Read these off the table that follows. Indices start at 1.
1) Which number is the top entry of the column that holds the largest entry?
2) Which number is the entry in row 3 and column 1?
3) Which number is the entry just left of the smallest entry?
4) Which number is the bottom-left entry?
5) Which number is the top-left entry?
6) Which number is the entry just right of the largest entry?
7) Which number is the top-right entry?
8) Which number is the largest entry?
3	10	9	-1	-25	-17	-13	1	18	-1	-15	0	-11	-8	21	-15
19	13	-17	-5	44	38	-12	-7	19	-22	-12	-23	63	-7	-20	-6
-2	6	12	0	-13	-11	1	18	14	-1	-1	-6	1	1	7	-1
7	9	2	-8	-6	3	-21	-15	10	7	-12	-1	-1	-8	16	-16
-14	-20	4	-1	2	5	20	3	-31	4	14	13	-18	11	-15	25
0	1	-1	0	2	-2	-1	0	0	8	8	-1	-1	1	3	-2
-1	-4	-5	1	3	2	1	-10	-10	4	2	6	-7	1	-1	1
1) -11
2) -2
3) 3
4) -1
5) 3
6) -7
7) -15
8) 63

Read these off the grid that follows.
1) Find the entry just right of the smallest entry.
2) Find the smallest entry in the last row.
3) Find the second entry on the main diagonal.
4) Find the first entry of the smallest entry's row.
5) Find the smallest entry in the first column.
6) Find the fourth entry in reading order.
7) Find the 3rd entry on the diagonal from the top-right corner.
8) Find the largest entry in the last row.
[[-45  -1  18   4 -12 -41   5  -1  10 -27  -2 -45]
 [ 33 -13 -39 -12 -28   7  21  15  -5  26   6 -14]
 [ 13  13  22   1  15 -23 -27 -45  14  47 -15  16]
 [ -1 -29 -36  44  38  22 -11 -10 -20 -20  -8  -7]
 [-38  14 -23   3  13   8 -18   7  27  29   9  43]
 [-18  11   3  24 -16 -59 -11   7  10   7  28 -24]
 [-26  32 -29 -13  19 -28 -37  24 -11  -9  42   6]]
1) -11
2) -37
3) -13
4) -18
5) -45
6) 4
7) 47
8) 42

[[-12.29  -5.29  10.10  -7.21]
 [  5.91   4.80 -14.53   5.73]
 [-13.84  -3.19   2.25  11.94]
 [ -8.38  -0.16   2.43  -3.60]
 [-12.79  -1.91  -1.18  13.79]
 [ -3.82   8.90  -7.36  -8.66]
 [ -7.07   0.65   3.29   2.55]
 [-10.94   1.27   1.67  11.36]
 [  1.53   7.69  -5.80 -15.47]
 [ -7.31   2.26   1.28  -2.60]
 [-12.45  -1.81  -2.40  14.34]
 [ -8.76  -0.98   1.77   8.83]
 [  6.33   6.06 -15.29  -7.02]
 [-13.14  -2.57   4.61   8.13]
 [ -4.82   4.18  -2.04 -12.80]]
The entry just right of -2.40 -> 14.34
Find the minimum.
-15.47
The entry directly above the smallest entry is 11.36
The entry just right of 5.91 -> 4.80
The 3rd entry on the diagonal from the top-right corner is -3.19
The third entry on the main diagonal: 2.25
The entry in the top-right corner -> -7.21
The entry just left of 4.61: -2.57
Find the entry in the top-left corner.
-12.29
The entry just right of -12.45 -> -1.81
The entry just left of the largest entry -> -2.40
The first entry of the smallest entry's row is 1.53
Find the last entry, reading row by row.
-12.80
The bottom-left entry: -4.82
Find the entry just left of -1.81.
-12.45
Find the entry directly above 8.90.
-1.91
The entry directly below 4.61 -> -2.04
The third largest entry -> 11.94
The third smallest entry is -14.53
The second entry in reading order is -5.29
The entry just right of -7.07 -> 0.65
The 3rd-last entry, reading row by row is 4.18
Find the entry directly above -2.04.
4.61
The smallest entry in the first column: -13.84
Find the entry just left of -2.57.
-13.14
The entry directly above the largest entry -> -2.60
The entry just right of 4.61: 8.13
Find the second smallest entry.
-15.29

Questions about the row below.
1) Report the first entry from the right.
2) Report the 2nd entry from the right.
3) Report the first entry.
4) Report the third entry from the left.
5) Report the entry just right of 4.
6) Report the entry just left of 4.
[6, -7, 65, 5, 4, 2, 13, -7, 5, 10, 24, -13, -6]
1) -6
2) -13
3) 6
4) 65
5) 2
6) 5
